M =
114,109,100,106,100,99,100,100,97,111,102,105,99
134,121,76,116,76,99,100,73,77,126,106,97,99
141,126,136,119,137,101,97,140,68,132,97,116,99
134,121,130,116,131,100,98,134,75,127,98,111,99
127,117,154,113,156,101,97,161,81,121,94,121,98
147,130,88,122,88,99,99,86,63,137,105,99,99
86,92,112,94,112,99,100,114,124,89,100,108,98
53,70,58,78,57,98,103,53,159,63,108,81,98
141,126,70,119,69,99,100,66,70,132,107,95,100
86,92,76,94,75,98,101,73,125,89,106,93,99
100,100,70,100,69,98,101,66,111,100,107,91,99
127,117,136,113,137,100,98,141,82,121,97,119,99
87,91,147,94,149,100,98,154,122,90,94,112,98
161,138,94,129,94,100,98,93,49,148,104,104,100
Find the entry directly above the smallest entry.
A: 122
The top-right entry -> 99
Find the smallest entry in the first column.
A: 53
The last entry of the smallest entry's row: 100
The bottom-left entry is 161
The entry just right of the smallest entry: 148
Find the fifth entry, reading row by row.
A: 100
The largest entry in the first row -> 114
The third entry in reading order -> 100
The entry directly below 103 -> 100
The top entry of the column that holds the smallest entry -> 97
Find the second entry, reading row by row.
A: 109
The smallest entry is 49
Find the entry just left of the smallest entry.
A: 93
Find the third entry on the main diagonal.
A: 136
Find the entry just right of 82.
A: 121
Find the 2nd entry on the main diagonal.
A: 121
Find the fourth entry, reading row by row.
A: 106
The second entry on the diagonal from the top-right corner -> 97
The entry just right of 140: 68

W =
93,100,133,69
114,98,113,147
91,101,82,91
105,102,76,120
112,108,113,107
134,113,124,120
108,108,81,109
49,69,50,61
100,110,88,111
99,102,102,101
110,90,77,116
Report the entry directly below the smallest entry.
100
Report the last entry, reading row by row.
116
The 2nd entry in reading order -> 100
The entry directly above 124 -> 113
Report the entry directly below 134.
108
Report the first entry in reading order.
93
Report the first entry on the diagonal from the top-right corner.
69
Report the smallest entry in the last column.
61
The second entry on the main diagonal: 98
The 4th-last entry, reading row by row -> 110
Report the 5th entry in reading order.
114
Report the entry directly above 107.
120
Report the largest entry.
147

B =
[[110 106  94 116  97 124  99 105 127  76 107  91]
 [ 81 126  90 103 109 121 102 102 108  49  77  73]
 [ 98  85  93 145  93 141  99  97 154 129  89  99]
 [ 85 130  97  99 105 107  99  97 107  69 114  90]]
The top-right entry -> 91
What is the top-left entry?
A: 110
What is the third entry, reading row by row?
A: 94
What is the entry in the bottom-left corner?
A: 85
The minimum is 49
The entry directly above the smallest entry: 76
The entry just left of 49 -> 108
What is the 3rd entry on the main diagonal?
A: 93
What is the fifth entry, reading row by row?
A: 97
The third-last entry, reading row by row: 69
What is the 4th entry from the end, reading row by row?
A: 107
The entry in the bottom-right corner is 90
The largest entry in the last row -> 130
What is the entry just right of 129?
A: 89
What is the smallest entry in the first column?
A: 81
The fifth entry from the end, reading row by row: 97
What is the largest entry in the last column?
A: 99

m =
[[106  92  94 102  98  99 107 101  78  91 103  99  96 105]
 [105 107 105 101  95  99 105  98  85  95 108 100 102 105]
 [108 106 100  95 107 104 108 108 111  98 100 100  98  95]
 [108 108  96  98  92 100 112  98  91  93  83 102  90 106]
 [105 105  98  98 103 104  86 104  95  93 113 107  96 105]
 [107 106  83  97  90 102 111 108  94 117  99 105  96  91]
 [ 73 106 106  95  97 105  99  96  94  95 110  77  88 105]
 [106 106  73  50  84 108 104 102  96  88 137 110 102 123]
 [ 89 105 100 101 117  91 100 130 108 113  93 105 113 109]
 [111 106  94  93  95 105 101  98 102  93  96 103  97 107]
 [106 117  93  91  80  82 124  92  89  83  82  97  69 106]
 [107 108  79  99  99 101 124 100  96  94 108 109 100 101]
 [105 106 108 103  99 101 107 100 104  96  91 104  97  98]]
Rows and columns are numbered from 1.
The maximum is 137
The entry in the bottom-right corner is 98
The entry in row 2 and column 1 -> 105
The entry in row 1 and column 2 is 92
The entry in the top-right corner is 105
The entry in row 2 and column 3 -> 105
Which number is the entry directly above the largest entry?
A: 110
Which number is the entry in row 1 and column 1?
A: 106
Which number is the bottom-left entry?
A: 105
Which number is the entry just right of the smallest entry?
A: 84
The entry at row 3, column 1 is 108
Which number is the entry directly below the smallest entry?
A: 101
Which number is the entry in row 1 and column 3?
A: 94
The entry in row 2 and column 2 is 107
The top entry of the column that holds the largest entry: 103
The entry directly above the smallest entry is 95
Which number is the entry directly below 130?
A: 98

122,103,104,136,100,116,101,101,79,117,139,95,54,101
The entry just right of the smallest entry: 101
The entry just right of 122: 103

x =
array([[104, 102,  73, 114,  72,  64, 117,  99,  97, 100],
       [ 94, 125, 144,  93, 118, 109, 133,  99,  89,  89],
       [ 96, 120, 113, 115,  85,  80, 134,  95,  80,  91],
       [ 92,  95,  89, 118,  62,  78, 123,  96,  96, 105],
       [108, 109, 113,  93, 145, 115,  72, 101, 108,  86],
       [ 85, 111, 148,  90,  87, 111, 151,  99,  92,  98],
       [ 98,  97, 110, 109,  95,  99, 106,  89,  80, 109],
       [ 87, 118,  71,  94, 104, 106,  89, 138, 155,  58]])
Read off the third entry from the end, reading row by row.
A: 138
The fourth entry, reading row by row is 114
The third largest entry -> 148
Read off the top-right entry.
A: 100
Read off the smallest entry in the last column.
A: 58
The entry in the top-left corner -> 104
Read off the fifth entry, reading row by row.
A: 72
The entry directly below 100: 89
Read off the 5th entry from the end, reading row by row.
A: 106
Read off the bottom-left entry.
A: 87
Read off the smallest entry in the first row.
A: 64
The entry directly below 73 is 144
Read off the second entry from the end, reading row by row.
A: 155
Read off the second largest entry.
A: 151
The largest entry in the last column: 109
The second entry on the main diagonal: 125
The largest entry in the first column: 108
Read off the largest entry in the first row.
A: 117
The entry directly below 123 is 72
The entry directly below 105 is 86
Read off the entry directly above the largest entry.
A: 80
The entry directly below 62: 145
Read off the entry just left of 125.
A: 94
The top entry of the column that holds the largest entry is 97
Read off the 3rd entry on the main diagonal.
A: 113

Questions about the array below.
1) What is the entry just right of 78?
2) What is the minimum?
3) What is the first entry in reading order?
4) What is the entry just right of the smallest entry?
5) What is the second smallest entry?
6) What is the entry just left of 119?
((65, 138, 89, 109), (97, 82, 62, 94), (88, 121, 115, 112), (64, 119, 83, 111), (101, 67, 78, 104), (103, 89, 112, 114), (81, 97, 77, 102), (75, 138, 114, 108), (156, 52, 115, 96))
1) 104
2) 52
3) 65
4) 115
5) 62
6) 64
